Below is a small trained network, with its code and all its weights. Each question gives an input and a class and asks what happens when units are switched off, that is, made to give their printed mean instead of their output.

import numpy as np


def w(rows, s, z=0):
    codes = np.array(rows[::2]) - 128.0
    scale = np.full(codes.shape[1], s)
    scale[-1] = z or s
    return codes * scale


def norm(h):
    return h / np.sqrt((h * h).mean(-1, keepdims=True) + 1e-5)


def f(y):
    return np.maximum(y, 0)


def log_softmax(a):
    a = a - a.max(-1, keepdims=True)
    return a - np.log(np.exp(a).sum(-1, keepdims=True))


def net(x, mask):
    res = np.array(x, float).reshape(1, 7) / 4 @ E
    u = 0
    for l in range(3):
        y = f(norm(res) @ A[l][:, :-1].T + A[l][:, -1])
        res = res + np.where(mask[u : u + 16], y, B[l][:, -1]) @ B[l][:, :-1]
        u += 16
    return log_softmax(norm(res)[-1] @ U[:, :-1].T + U[:, -1])


A, B = {}, {}
E = w([
[90,121,152,84,50,166,187,70,72,120,118,109],'x0',
[86,167,128,95,133,136,110,71,181,98,128,172],'x1',
[116,128,136,177,115,175,202,154,110,218,195,110],'x2',
[65,149,165,80,139,41,101,115,43,87,155,67],'x3',
[121,172,92,138,140,143,123,2,176,224,153,89],'x4',
[134,143,107,238,152,223,70,129,118,212,54,68],'x5',
[199,101,140,134,68,91,92,111,187,61,155,68],'x6',
],0.0079)
A[0] = w([
[66,153,121,35,141,111,117,52,176,105,120,109,72],'L0N1',
[97,139,95,95,151,132,84,114,132,141,73,89,51],'L0N2',
[131,160,114,226,178,175,121,109,141,174,143,93,129],'L0N3',
[112,140,141,83,120,143,107,49,129,118,133,130,31],'L0N4',
[37,149,171,77,168,146,159,161,51,163,152,138,34],'L0N5',
[106,134,95,137,104,140,110,173,174,148,127,163,78],'L0N6',
[98,67,169,100,65,119,119,167,111,94,106,152,65],'L0N7',
[11,116,154,148,130,112,152,167,63,142,145,142,50],'L0N8',
[135,114,106,182,174,157,34,156,63,153,59,119,21],'L0N9',
[185,111,104,128,115,184,128,123,177,129,123,255,4],'L0N10',
[147,53,153,55,93,63,177,133,135,68,161,131,84],'L0N11',
[215,129,143,115,156,84,80,128,133,91,231,76,73],'L0N12',
[149,160,64,191,161,190,100,124,93,148,120,78,70],'L0N13',
[118,177,69,153,57,79,126,154,125,142,94,146,57],'L0N14',
[100,128,153,90,149,138,142,138,64,82,168,161,136],'L0N15',
[125,125,131,82,94,177,163,128,139,203,149,42,49],'L0N16',
],0.0071,0.0047)
B[0] = w([
[74,157,178,72,111,124,102,47,165,137,105,137,201],'L0N1',
[94,117,134,102,130,143,113,135,156,106,82,120,153],'L0N2',
[198,109,151,131,115,149,165,107,44,62,71,92,253],'L0N3',
[53,184,113,137,133,123,97,120,151,104,95,123,160],'L0N4',
[66,217,108,150,123,104,155,172,123,164,180,152,204],'L0N5',
[159,137,127,65,104,136,165,116,125,184,97,130,150],'L0N6',
[149,121,71,107,125,114,181,110,77,114,67,81,193],'L0N7',
[134,192,88,112,146,143,142,177,83,166,179,100,195],'L0N8',
[144,191,183,175,220,147,2,198,129,116,93,121,205],'L0N9',
[153,119,45,61,174,189,138,152,151,120,160,172,174],'L0N10',
[163,115,111,145,160,82,94,141,85,87,48,118,250],'L0N11',
[108,111,138,157,36,84,129,195,222,183,141,124,194],'L0N12',
[152,106,179,172,106,126,120,144,113,126,67,152,218],'L0N13',
[129,158,151,159,169,87,164,128,154,105,124,130,128],'L0N14',
[165,182,145,106,77,107,136,138,71,127,129,149,217],'L0N15',
[167,165,155,166,72,175,185,102,151,142,148,136,191],'L0N16',
],0.0071,0.0059)
A[1] = w([
[139,112,56,109,186,136,142,144,123,161,89,184,67],'L1N1',
[116,151,132,102,75,123,116,119,129,100,189,115,1],'L1N2',
[168,88,87,157,113,130,111,160,174,129,153,86,37],'L1N3',
[150,131,149,122,151,102,88,151,63,98,84,86,74],'L1N4',
[77,121,89,55,137,71,135,99,165,67,185,147,26],'L1N5',
[142,103,111,164,132,205,129,132,138,119,141,171,158],'L1N6',
[162,63,185,159,164,162,158,172,81,128,129,123,106],'L1N7',
[37,82,96,119,160,121,140,156,58,158,180,150,29],'L1N8',
[46,129,138,118,120,72,82,64,138,139,106,144,101],'L1N9',
[135,126,180,179,157,130,86,192,169,128,116,95,101],'L1N10',
[173,41,87,96,194,178,168,139,205,136,138,231,19],'L1N11',
[96,149,170,106,159,56,76,179,167,92,122,153,95],'L1N12',
[42,155,115,130,126,183,91,2,154,92,159,107,6],'L1N13',
[122,75,99,128,112,73,113,136,90,97,132,106,88],'L1N14',
[140,65,148,171,89,97,82,140,179,148,213,100,57],'L1N15',
[99,139,130,83,88,153,126,118,121,130,183,105,94],'L1N16',
],0.0086,0.0036)
B[1] = w([
[136,140,141,102,133,160,90,124,163,60,138,87,182],'L1N1',
[139,106,99,123,195,147,95,132,127,134,116,169,158],'L1N2',
[77,167,94,145,115,107,128,179,141,131,133,56,169],'L1N3',
[143,61,131,78,179,155,118,151,118,114,84,186,255],'L1N4',
[169,84,160,204,206,133,131,85,105,236,140,119,204],'L1N5',
[172,160,109,140,153,169,166,96,151,127,167,123,205],'L1N6',
[114,139,140,103,182,76,103,41,173,143,132,146,236],'L1N7',
[152,255,147,163,36,123,175,225,106,133,151,166,169],'L1N8',
[87,130,155,79,153,162,137,89,168,148,125,151,202],'L1N9',
[42,83,54,117,174,142,130,135,128,145,102,121,229],'L1N10',
[144,181,60,37,132,189,155,136,221,55,180,119,194],'L1N11',
[190,102,157,186,80,136,187,76,143,186,211,121,230],'L1N12',
[28,218,130,27,84,129,154,82,108,95,20,73,198],'L1N13',
[193,83,100,127,83,128,151,114,157,93,128,136,188],'L1N14',
[49,107,113,151,87,97,147,152,190,137,112,67,167],'L1N15',
[166,192,70,99,146,135,62,118,112,107,104,164,170],'L1N16',
],0.0077,0.0055)
A[2] = w([
[109,141,161,128,140,75,122,138,86,136,157,143,45],'L2N1',
[150,107,116,180,122,186,71,115,89,163,123,116,62],'L2N2',
[104,189,161,144,114,112,156,165,101,126,183,171,27],'L2N3',
[116,178,101,111,107,167,128,195,147,110,147,203,115],'L2N4',
[116,154,139,112,145,66,53,122,163,88,144,157,99],'L2N5',
[133,162,108,90,65,69,169,85,160,134,172,136,167],'L2N6',
[163,80,169,121,116,52,113,57,127,113,195,153,53],'L2N7',
[128,123,127,90,96,110,201,168,34,108,163,137,121],'L2N8',
[130,151,205,125,160,162,191,117,70,130,166,144,91],'L2N9',
[105,146,93,151,140,121,23,79,140,146,54,156,120],'L2N10',
[114,113,114,138,79,59,131,179,147,77,104,88,75],'L2N11',
[72,160,136,98,97,128,127,202,48,177,180,140,3],'L2N12',
[55,160,144,122,197,99,187,128,88,111,121,145,85],'L2N13',
[126,92,160,89,161,77,128,156,75,43,132,159,91],'L2N14',
[109,128,173,177,137,190,162,1,116,188,154,101,82],'L2N15',
[89,84,126,105,136,135,93,133,87,82,128,159,93],'L2N16',
],0.0083,0.0037)
B[2] = w([
[133,152,53,171,140,161,118,117,177,119,181,135,158],'L2N1',
[140,82,168,184,190,126,148,116,70,214,92,155,197],'L2N2',
[132,201,57,146,90,76,77,125,101,175,160,92,185],'L2N3',
[146,182,115,108,130,180,71,81,109,94,212,61,206],'L2N4',
[79,131,137,202,107,121,209,87,123,206,187,93,162],'L2N5',
[61,114,135,133,220,153,2,177,119,177,87,182,254],'L2N6',
[106,37,220,184,227,122,72,100,139,179,185,246,181],'L2N7',
[173,148,114,146,103,153,23,188,76,38,148,165,247],'L2N8',
[126,169,107,192,52,61,112,211,183,125,160,65,206],'L2N9',
[33,120,141,95,170,163,152,194,77,138,142,121,237],'L2N10',
[59,56,113,63,63,150,176,156,119,89,128,115,192],'L2N11',
[120,245,58,143,103,45,31,179,146,161,224,156,201],'L2N12',
[76,139,108,90,102,156,90,171,127,148,170,88,198],'L2N13',
[214,110,137,177,22,116,152,60,96,153,114,193,215],'L2N14',
[164,113,184,168,87,34,243,99,100,33,113,104,254],'L2N15',
[164,144,168,95,91,89,171,126,84,135,179,110,156],'L2N16',
],0.0061,0.0057)
U = w([
[123,246,85,136,94,104,77,197,66,148,203,150,252],'0',
[117,110,128,187,243,211,76,185,75,166,51,102,176],'1',
[114,77,175,128,166,59,96,60,171,196,199,199,80],'2',
[25,196,160,21,131,134,144,38,125,135,83,127,118],'3',
[206,48,129,96,74,112,113,148,57,56,113,192,103],'4',
[66,67,77,144,60,90,124,199,201,137,144,61,75],'5',
[184,178,41,69,165,232,136,125,226,74,177,141,107],'6',
[186,147,153,215,96,153,246,63,106,159,110,86,89],'7',
],0.014,0.002)

Each question gives the input, the list of numbers given to net, and the class t.
The units are the neurons (one row each of A and B). Each row of codes is followed by its name. A weight is (code - 128) times the scale printed after its matrix; where a second scale follows, it is the last column's (A, B and U).
mask holds one flag per neuron, layer by layer. A switched-off neuron (its flag False) gives its mean, the last column of its row in B, instead of its output. The means were averaged over made-up inputs and are rounded, as every weight is.
A unit's drop is (log p(t) with every unit on - log p(t) with that unit switched off) / (log p(t) with every unit on - log p(t) with every unit switched off).
The circuit of an input: a set's keep is (log p(t) with only the set's units on - log p(t) with every unit switched off) / (log p(t) with every unit on - log p(t) with every unit switched off). Starting from the 12 units with the biggest drops (on a tie, the unit counted first), units are removed one at a time, each time the one whose removal leaves the highest keep (on an exact tie, the one counted first), for as long as the keep stays at least 0.8.
units of the circuit, in order: the units of the circuit, biggest drop first
most important unit: the unit with the biggest drop
top k neurons: the k neurons with the biggest drops, biggest first
k most important neurons of layer l: the k neurons of layer l with the biggest drops, biggest first
drop when u is switched off: that unit's drop, to one decimal
input [-6,-6,-1,2,0,-5,8], class 5: most important unit => L0N12
input [6,-1,8,-1,-4,5,-5], class 0: units of the circuit, in order => (L0N5, L2N12)
input [-2,-1,6,-7,6,2,-7], class 7: top 2 neurons => (L0N3, L2N15)
input [4,1,4,-7,1,1,-7], class 6: units of the circuit, in order => (L0N10, L1N11)
input [-5,6,5,4,4,-1,-2], class 3: units of the circuit, in order => (L0N1, L1N13)
input [-7,3,2,7,-4,-7,3], class 2: top 3 neurons => (L2N7, L0N3, L1N12)
input [1,0,-8,8,0,-5,-6], class 0: top 2 neurons => (L0N5, L0N8)
input [-6,-3,-3,2,-3,-7,7], class 5: top 2 neurons => (L0N12, L0N3)
input [6,-6,2,-8,-1,8,-2], class 7: 3 most important neurons of layer 2 => (L2N15, L2N6, L2N8)
input [7,-7,-5,-4,5,-1,-1], class 3: top 2 neurons => (L1N13, L0N3)
input [-4,4,-1,0,6,1,7], class 3: 2 most important neurons of layer 1 => (L1N13, L1N9)
input [-8,3,-4,2,4,-5,-8], class 2: top 3 neurons => (L1N12, L1N5, L2N7)
input [-4,-2,5,3,-3,-5,2], class 4: 2 most important neurons of layer 0 => (L0N11, L0N15)
input [3,-4,-4,-7,-2,-1,7], class 6: top 3 neurons => (L0N10, L1N11, L0N3)
input [4,1,-5,-7,-2,-4,1], class 6: units of the circuit, in order => (L0N10)
input [1,8,4,3,1,7,-8], class 0: top 2 neurons => (L0N5, L0N11)
input [-6,-1,-1,6,-7,0,6], class 5: top 3 neurons => (L0N12, L0N3, L1N15)
input [-5,4,5,2,-6,6,8], class 5: units of the circuit, in order => (L0N12, L1N15)
input [2,2,-5,2,0,3,6], class 3: top 2 neurons => (L1N13, L0N1)
input [-1,4,-5,3,8,8,3], class 3: units of the circuit, in order => (L1N13)
input [8,-1,3,-1,-7,-8,-2], class 0: top 3 neurons => (L0N5, L0N3, L0N8)
input [-2,1,-5,4,-3,-7,3], class 2: top 2 neurons => (L2N7, L0N3)
input [6,5,-5,-7,2,0,3], class 3: top 3 neurons => (L1N13, L0N1, L0N4)
input [1,6,-2,-5,-6,-5,-5], class 6: top 2 neurons => (L0N10, L1N11)
input [-8,-3,-3,-6,0,3,2], class 6: 2 most important neurons of layer 0 => (L0N10, L0N11)
input [-8,8,-8,3,3,5,4], class 3: drop when L1N13 is switched off => 0.1
input [-7,-2,4,-5,-1,-6,2], class 6: most important unit => L1N11
input [4,8,4,8,-2,-4,1], class 0: drop when L0N5 is switched off => 0.1
